In the rows, 128 means zero.
Here are made-up objects, facts about them, and rows of numbers that follow some of those facts. Name the object behind each unnamed row.

Known rows:
116, 156, 165, 157, 124, 147, 158, 138, 124, 131, 154, 142, 126, 125, 160, 116, 138, 132, 133, 132, 134, 109, 122, 151, 120, 129, 128, 107, 126, 139, 93, 141, 114, 147: tavok
120, 157, 162, 156, 128, 164, 156, 122, 117, 114, 150, 141, 139, 132, 160, 124, 152, 142, 141, 124, 148, 132, 117, 150, 118, 126, 119, 98, 104, 117, 99, 135, 128, 139: paral
120, 140, 174, 159, 135, 163, 160, 134, 107, 122, 138, 148, 128, 132, 168, 109, 153, 146, 142, 130, 140, 120, 123, 156, 121, 142, 132, 101, 110, 131, 89, 133, 140, 155: veston
122, 153, 156, 160, 127, 160, 169, 135, 130, 136, 146, 132, 109, 114, 158, 122, 155, 124, 118, 116, 140, 121, 131, 138, 118, 139, 120, 86, 119, 135, 105, 135, 127, 154: nomer
122, 158, 147, 163, 133, 162, 170, 131, 133, 140, 142, 135, 118, 123, 155, 115, 152, 132, 123, 113, 134, 120, 129, 142, 118, 136, 126, 91, 110, 125, 99, 141, 125, 157: brutufes
106, 210, 119, 137, 110, 158, 146, 83, 163, 100, 192, 113, 174, 128, 137, 163, 137, 117, 135, 111, 164, 155, 99, 128, 111, 79, 80, 91, 93, 72, 122, 153, 62, 98: trukos
114, 157, 162, 153, 123, 154, 158, 129, 129, 126, 158, 133, 126, 119, 163, 127, 150, 127, 128, 131, 147, 120, 125, 145, 116, 125, 113, 93, 119, 125, 102, 139, 114, 143: neza
122, 181, 147, 152, 119, 167, 149, 104, 131, 101, 166, 129, 157, 133, 149, 146, 153, 138, 140, 114, 163, 153, 107, 141, 114, 104, 98, 95, 97, 95, 116, 139, 111, 115: riplafir
116, 145, 152, 139, 155, 148, 162, 136, 116, 123, 152, 146, 135, 126, 150, 116, 155, 125, 131, 118, 149, 112, 117, 156, 122, 115, 111, 95, 103, 135, 140, 178, 91, 131: dozam
117, 142, 171, 170, 132, 152, 165, 150, 120, 137, 139, 141, 121, 117, 166, 113, 147, 128, 129, 137, 143, 104, 127, 153, 121, 142, 132, 111, 118, 135, 91, 138, 128, 155: trefo
125, 146, 158, 175, 133, 158, 174, 151, 126, 143, 132, 137, 110, 111, 156, 118, 151, 123, 118, 118, 140, 111, 130, 144, 122, 148, 131, 102, 114, 138, 100, 135, 133, 159: skapa
113, 181, 145, 147, 114, 156, 152, 109, 142, 113, 175, 122, 144, 120, 152, 150, 150, 121, 128, 122, 161, 139, 115, 137, 112, 102, 94, 90, 111, 104, 118, 143, 95, 118: flidrim
121, 140, 173, 153, 135, 158, 158, 140, 108, 116, 147, 145, 138, 129, 168, 121, 147, 139, 137, 124, 146, 122, 119, 152, 118, 136, 128, 105, 108, 132, 111, 132, 133, 142: lefu
124, 182, 146, 172, 123, 148, 148, 124, 131, 133, 161, 129, 142, 113, 156, 119, 143, 134, 133, 137, 159, 135, 124, 139, 113, 100, 112, 90, 116, 93, 115, 146, 111, 133: sesturak
113, 182, 146, 147, 114, 156, 151, 109, 143, 113, 175, 121, 144, 120, 152, 150, 149, 122, 128, 122, 161, 139, 114, 137, 112, 102, 93, 90, 110, 104, 117, 143, 95, 119: taki
115, 149, 168, 155, 127, 153, 160, 134, 123, 131, 152, 136, 122, 119, 168, 119, 152, 130, 128, 135, 142, 113, 129, 148, 118, 133, 120, 94, 122, 133, 97, 138, 122, 151: tibrik
125, 151, 136, 151, 155, 163, 176, 132, 125, 137, 135, 143, 110, 121, 136, 109, 165, 125, 121, 98, 137, 120, 127, 144, 125, 130, 114, 78, 100, 138, 128, 175, 104, 149: fibem
105, 150, 142, 142, 146, 154, 159, 129, 114, 131, 153, 145, 117, 136, 146, 112, 178, 141, 124, 131, 141, 102, 122, 181, 111, 102, 116, 88, 111, 131, 106, 182, 102, 134: betrek
131, 214, 134, 137, 121, 154, 148, 104, 162, 102, 192, 120, 184, 133, 132, 160, 151, 121, 133, 94, 183, 141, 107, 125, 125, 72, 62, 103, 97, 101, 167, 197, 46, 90: buklil
124, 142, 157, 139, 150, 174, 155, 126, 95, 100, 148, 151, 140, 135, 140, 114, 170, 146, 149, 116, 158, 133, 107, 158, 123, 119, 112, 88, 92, 129, 123, 165, 116, 130: kliple

Some facts about the objects:
τ: sits directly inside; ε: is directly followed by; κ: is of sort
droden {τ=plisko, κ=a}
sosko {τ=dapus, ε=ruski, κ=a}
riplafir {τ=kliple, ε=buror, κ=a}
tavok {τ=dolak, κ=d}
feklir {τ=kiple, ε=notra, κ=a}
kole {τ=grubibril, κ=a}
zegra {τ=fibaklek, ε=fibem, κ=b}
brobik {τ=fubrok, ε=grivus, κ=a}
skapa {τ=grubibril, ε=nomer, κ=b}
paklek {τ=betrek, ε=dapus, κ=a}
geklus {τ=drabroflak, κ=b}
flelon {τ=stivi, κ=a}
droskal {τ=kisku, ε=sebek, κ=e}
lovir {τ=klivar, κ=a}
kekas {τ=paklek, κ=c}
bogru {τ=patril, ε=flokinin, κ=d}
tibrik {τ=sabrom, ε=pluplik, κ=e}
numozem {τ=viluk, ε=grozil, κ=c}
treval {τ=drabroflak, ε=ruras, κ=c}
pluplik {τ=sabrom, ε=vuklo, κ=b}
kudrumem {τ=lasko, ε=fuvagum, κ=a}
rustis {τ=flodres, κ=e}
plupa {τ=gofu, κ=a}
brutufes {τ=fibem, κ=a}
zakel {τ=lasko, ε=diflik, κ=d}
klefa {τ=gaguzul, ε=sasan, κ=d}
lefu {τ=buror, ε=paral, κ=c}
lugi {τ=ragras, ε=luskil, κ=d}
fibaklek {κ=a}
zinin {τ=kisku, ε=bolutrik, κ=a}
sibizi {τ=brobik, ε=neza, κ=d}
gevi {τ=dapus, ε=sosko, κ=b}
klamen {τ=fluvu, κ=b}
zesun {τ=pladrar, κ=c}
flazil {τ=logrer, ε=pestegra, κ=e}
bolutrik {τ=kisku, ε=taki, κ=a}
tritrek {τ=logrer, κ=a}
paral {τ=buror, κ=a}
petugran {τ=trister, κ=a}
trister {τ=betrek, ε=deton, κ=d}
vedren {τ=flopeskar, ε=suba, κ=a}
ribri {τ=flodres, ε=kiple, κ=c}
petu {τ=feflabu, ε=vifo, κ=b}
beklu {τ=ragras, ε=ritron, κ=a}
zutrum {τ=dinor, κ=c}
brunukan {τ=bromu, ε=rasil, κ=c}
ruras {τ=drabroflak, ε=geklus, κ=b}
mefa {τ=betrek, ε=trister, κ=e}
vuklo {τ=sabrom, κ=a}
temuk {τ=zakel, ε=buful, κ=d}
betes {τ=vedren, κ=a}
drepabek {τ=zegra, κ=e}
fibem {τ=fibaklek, ε=grubibril, κ=a}
trefo {τ=sabrom, ε=tibrik, κ=b}
sezigam {τ=fibem, ε=brutufes, κ=a}
kiple {τ=flodres, ε=rustis, κ=a}
feflabu {τ=fibaklek, ε=dinor, κ=a}
kodrek {τ=sefli, ε=sebror, κ=b}
grozil {τ=viluk, ε=pledre, κ=b}
skizu {τ=vuklas, κ=c}
nifla {τ=mesel, ε=gristan, κ=a}
klivar {τ=lasko, ε=buklil, κ=c}
flidrim {τ=sefli, ε=dolak, κ=e}
skeban {τ=buror, ε=lefu, κ=a}
kliple {κ=a}
stofan {τ=ragras, ε=zitrulek, κ=a}
ruda {τ=brobik, ε=sibizi, κ=b}
tifon {τ=maki, ε=skama, κ=b}
brili {τ=kliple, ε=fluvu, κ=a}
vuklas {τ=lasko, ε=klivar, κ=b}
vomiklo {τ=deton, ε=soze, κ=a}
pestegra {τ=logrer, ε=sesturak, κ=c}
gevoklok {τ=brili, ε=demen, κ=c}
luni {τ=paklek, ε=kekas, κ=a}
bigrar {τ=klefa, ε=ziklok, κ=d}
viluk {τ=ragras, ε=trukos, κ=a}
maki {τ=stivi, ε=pladrar, κ=a}
latre {τ=fletin, κ=a}
mebrur {τ=bromu, ε=brunukan, κ=c}
gostel {τ=fluvu, ε=klamen, κ=c}
brodral {τ=dozam, κ=d}
plestidi {τ=logrer, ε=tritrek, κ=a}
fubrok {κ=a}
trukos {τ=ragras, κ=a}
zopler {τ=brobik, κ=a}
sefli {κ=a}
veston {τ=kliple, ε=fletin, κ=a}
fledruvu {τ=sefli, ε=kodrek, κ=a}
drabroflak {τ=gaguzul, ε=veplu, κ=a}
flodres {κ=d}
sitonor {τ=vuklas, ε=fevili, κ=b}
dapus {τ=betrek, κ=a}
taki {τ=kisku, κ=e}
zukon {τ=paklek, ε=luni, κ=b}
sifluk {τ=dolak, ε=tavok, κ=d}
dinor {τ=fibaklek, ε=klegrurom, κ=a}
kebeti {τ=mesel, ε=netro, κ=a}
peklur {τ=pladrar, ε=zesun, κ=c}
zosalal {τ=drabroflak, ε=treval, κ=a}
vodul {τ=fluvu, ε=gostel, κ=a}
fladram {τ=gofu, ε=nabage, κ=a}
zitrulek {τ=ragras, ε=patril, κ=d}
klaflos {τ=sefli, ε=flidrim, κ=b}
groston {τ=sebek, ε=zekur, κ=a}
bovim {τ=buklil, κ=a}
voduk {τ=klivar, ε=lovir, κ=d}
luskil {τ=ragras, ε=beklu, κ=c}
plisko {τ=fubrok, ε=brobik, κ=c}
bromu {τ=lasko, ε=zosko, κ=a}
fuvagum {τ=lasko, ε=vuklas, κ=a}
stifen {τ=logrer, ε=flazil, κ=a}
kisku {κ=a}
skama {τ=maki, κ=c}
brabul {τ=fletin, ε=latre, κ=a}
kepena {τ=klivar, ε=voduk, κ=a}
neza {τ=brobik, ε=zopler, κ=e}
sesturak {τ=logrer, ε=plestidi, κ=a}
kotraflas {τ=flelon, κ=c}
drifibak {τ=kiple, κ=a}
dedrom {τ=zegra, ε=drepabek, κ=c}
flokinin {τ=patril, κ=d}
sebror {τ=sefli, ε=klaflos, κ=a}
zotu {τ=pluplik, κ=a}
flopeskar {κ=e}
geplem {τ=sebek, ε=groston, κ=a}
giflu {τ=klefa, κ=a}
logrer {τ=gaguzul, ε=drabroflak, κ=a}
rasil {τ=bromu, κ=b}
ritron {τ=ragras, ε=viluk, κ=a}
getrenol {τ=kliple, ε=riplafir, κ=d}
mipos {τ=buklil, ε=bovim, κ=a}
betrek {κ=a}
veplu {τ=gaguzul, κ=c}
tasa {τ=pluplik, ε=zotu, κ=a}
pledre {τ=viluk, κ=e}
ziklok {τ=klefa, ε=giflu, κ=d}
nomer {τ=grubibril, ε=kole, κ=e}
zekur {τ=sebek, κ=c}
soze {τ=deton, κ=a}
netro {τ=mesel, κ=d}
gofu {τ=sefli, ε=fledruvu, κ=c}
notra {τ=kiple, ε=drifibak, κ=a}
zosko {τ=lasko, ε=zakel, κ=e}
patril {τ=ragras, ε=lugi, κ=b}
meplun {τ=kodrek, κ=d}
stivi {κ=a}
gaguzul {κ=e}
gristan {τ=mesel, ε=kebeti, κ=d}
grivus {τ=fubrok, ε=trostir, κ=d}
fedukler {τ=logrer, ε=stifen, κ=e}
klegrurom {τ=fibaklek, κ=a}
klafal {τ=fluvu, ε=vodul, κ=a}
ragras {κ=a}
grifes {τ=zegra, ε=dedrom, κ=b}
demen {τ=brili, ε=feka, κ=c}
legen {τ=trister, ε=nuplon, κ=a}
fletin {τ=kliple, ε=brili, κ=b}
pladrar {τ=stivi, ε=flelon, κ=a}
mosal {τ=zitrulek, κ=b}
feka {τ=brili, κ=d}
kaplo {τ=flodres, ε=vupigos, κ=a}
ruski {τ=dapus, κ=e}
nabage {τ=gofu, ε=plupa, κ=e}
deton {τ=betrek, ε=paklek, κ=e}
sasan {τ=gaguzul, ε=logrer, κ=a}
vavus {τ=dinor, ε=zutrum, κ=a}
sebek {τ=kisku, ε=mesel, κ=d}
buror {τ=kliple, κ=b}
sabrom {κ=b}
suba {τ=flopeskar, ε=dozam, κ=a}
lasko {κ=b}
fevili {τ=vuklas, ε=skizu, κ=e}
vifo {τ=feflabu, κ=a}
grubibril {τ=fibaklek, ε=feflabu, κ=a}
fluvu {τ=kliple, ε=getrenol, κ=a}
buklil {τ=lasko, κ=d}
dolak {τ=sefli, κ=d}
gopam {τ=dinor, ε=vavus, κ=b}
mesel {τ=kisku, ε=zinin, κ=d}
drolom {τ=betrek, ε=mefa, κ=a}
biso {τ=pladrar, ε=peklur, κ=a}
nuplon {τ=trister, ε=petugran, κ=c}
trostir {τ=fubrok, κ=a}
buful {τ=zakel, κ=b}
grorak {τ=fubrok, ε=plisko, κ=a}
dozam {τ=flopeskar, κ=c}
vupigos {τ=flodres, ε=ribri, κ=a}
diflik {τ=lasko, ε=kudrumem, κ=a}

Name these rows:
No name comes twice in this set of rows, the named rows included.
114, 148, 153, 149, 150, 150, 163, 136, 119, 122, 148, 142, 129, 118, 144, 121, 157, 120, 132, 125, 156, 113, 114, 155, 124, 117, 106, 99, 104, 133, 125, 176, 91, 129 -> kodrek
124, 158, 167, 174, 126, 141, 153, 147, 118, 139, 150, 142, 123, 113, 162, 105, 135, 135, 133, 142, 142, 112, 126, 149, 119, 124, 131, 104, 134, 134, 101, 141, 123, 150 -> ziklok
105, 156, 162, 141, 126, 151, 157, 123, 131, 122, 165, 132, 131, 119, 161, 126, 141, 121, 134, 136, 142, 117, 120, 143, 118, 126, 113, 94, 116, 124, 96, 141, 99, 143 -> pledre
124, 160, 164, 165, 123, 163, 155, 130, 119, 107, 151, 135, 143, 122, 154, 141, 151, 132, 136, 123, 165, 137, 109, 146, 118, 123, 111, 108, 102, 115, 110, 132, 126, 124 -> klamen
112, 140, 172, 153, 130, 152, 163, 140, 119, 134, 148, 140, 115, 120, 171, 112, 150, 130, 130, 139, 136, 107, 131, 151, 118, 141, 127, 96, 124, 139, 90, 136, 124, 160 -> droskal
122, 148, 169, 153, 132, 158, 156, 134, 111, 111, 151, 142, 144, 129, 165, 129, 147, 138, 138, 121, 151, 129, 115, 150, 116, 128, 122, 104, 104, 125, 117, 133, 129, 133 -> gostel
123, 162, 166, 159, 129, 157, 163, 136, 136, 138, 151, 136, 143, 132, 173, 113, 150, 139, 132, 127, 142, 106, 137, 143, 123, 134, 123, 107, 113, 122, 98, 151, 114, 161 -> bovim
127, 166, 169, 168, 123, 155, 163, 143, 139, 133, 153, 130, 147, 121, 168, 129, 148, 128, 128, 125, 160, 109, 129, 138, 124, 131, 114, 118, 111, 120, 109, 149, 111, 146 -> rasil
124, 158, 146, 158, 133, 158, 169, 137, 133, 134, 149, 133, 128, 120, 156, 129, 146, 124, 118, 106, 139, 123, 126, 138, 116, 132, 122, 95, 109, 126, 122, 140, 119, 144 -> zutrum
115, 136, 157, 138, 158, 148, 164, 142, 111, 127, 148, 150, 129, 126, 154, 110, 154, 127, 133, 122, 144, 106, 121, 159, 122, 123, 118, 95, 106, 142, 133, 176, 96, 138 -> plisko
108, 161, 152, 159, 126, 151, 159, 124, 129, 134, 152, 138, 124, 133, 164, 121, 158, 140, 125, 134, 137, 112, 128, 164, 109, 115, 122, 98, 118, 118, 88, 146, 119, 142 -> petugran
124, 171, 162, 157, 125, 158, 161, 130, 142, 134, 156, 133, 149, 132, 170, 119, 150, 138, 132, 123, 148, 112, 133, 139, 122, 127, 116, 107, 110, 114, 102, 152, 109, 153 -> lovir
115, 188, 132, 136, 132, 149, 151, 106, 138, 103, 178, 132, 152, 126, 126, 146, 147, 119, 133, 108, 163, 138, 99, 144, 119, 82, 82, 92, 104, 115, 146, 183, 61, 97 -> dolak
122, 164, 155, 171, 129, 149, 155, 133, 124, 139, 151, 136, 132, 117, 163, 108, 145, 136, 133, 139, 148, 121, 129, 146, 115, 118, 124, 94, 119, 110, 102, 144, 119, 148 -> giflu
127, 156, 152, 170, 152, 141, 153, 141, 107, 141, 146, 146, 127, 106, 151, 89, 153, 134, 138, 143, 159, 120, 128, 151, 120, 103, 116, 82, 118, 116, 133, 179, 104, 142 -> logrer

Now the same objects, written a new way:
Known rows:
140, 153, 109, 129, 119, 112, 135, 109, 130, 157, 134, 114, 146: bovim
128, 142, 133, 107, 125, 113, 118, 121, 121, 154, 135, 127, 135: stofan
142, 130, 122, 129, 126, 120, 146, 136, 133, 155, 127, 115, 138: voduk
130, 115, 131, 105, 132, 126, 147, 142, 143, 158, 136, 134, 123: temuk
127, 131, 122, 105, 119, 105, 130, 117, 130, 165, 133, 122, 122: sitonor
109, 149, 130, 135, 123, 117, 99, 103, 124, 136, 137, 126, 119: kodrek
112, 106, 148, 131, 135, 109, 137, 147, 138, 135, 131, 118, 130: pledre
141, 174, 143, 131, 142, 139, 114, 102, 123, 143, 152, 153, 116: paklek
140, 145, 138, 112, 119, 113, 118, 121, 121, 151, 137, 124, 136: biso
114, 141, 134, 147, 119, 102, 118, 115, 118, 136, 128, 129, 140: zekur
121, 145, 131, 141, 126, 102, 116, 101, 118, 138, 137, 120, 148: plupa
130, 142, 143, 107, 131, 115, 119, 121, 130, 153, 139, 133, 132: vomiklo
112, 126, 145, 132, 145, 120, 124, 134, 130, 131, 142, 130, 136: feka
137, 112, 125, 122, 125, 114, 157, 155, 139, 155, 125, 107, 132: fevili
156, 166, 124, 161, 117, 118, 123, 113, 116, 157, 111, 111, 141: sasan
126, 143, 133, 109, 118, 109, 110, 125, 115, 159, 137, 117, 128: skapa
124, 157, 135, 122, 126, 132, 104, 109, 132, 141, 136, 142, 125: ragras
125, 161, 132, 120, 118, 127, 98, 114, 118, 140, 129, 145, 124: fibaklek
133, 142, 142, 108, 133, 119, 122, 121, 130, 152, 139, 128, 128: feklir
129, 151, 130, 147, 131, 104, 119, 102, 114, 143, 140, 119, 146: kebeti

Which object is each row?
No name comes twice in this set of rows, the named rows included.
122, 154, 121, 116, 115, 123, 86, 122, 113, 140, 128, 118, 123 -> fletin
123, 114, 124, 115, 126, 121, 158, 155, 150, 155, 118, 117, 132 -> zosko
131, 152, 124, 141, 136, 109, 144, 91, 119, 155, 149, 135, 138 -> diflik
128, 158, 132, 122, 116, 126, 98, 118, 133, 129, 126, 128, 130 -> fibem
128, 152, 131, 136, 126, 120, 119, 124, 118, 152, 129, 143, 133 -> kotraflas
100, 119, 152, 121, 140, 137, 128, 143, 146, 133, 139, 154, 108 -> deton
129, 168, 128, 136, 131, 116, 120, 106, 103, 164, 144, 137, 121 -> klaflos
133, 157, 129, 123, 120, 132, 107, 108, 135, 139, 129, 128, 131 -> pladrar
120, 138, 124, 147, 132, 107, 138, 109, 131, 143, 135, 137, 134 -> skizu
146, 150, 101, 134, 115, 106, 131, 117, 108, 163, 120, 103, 134 -> buful
119, 155, 140, 110, 123, 122, 97, 120, 126, 130, 137, 143, 129 -> kliple

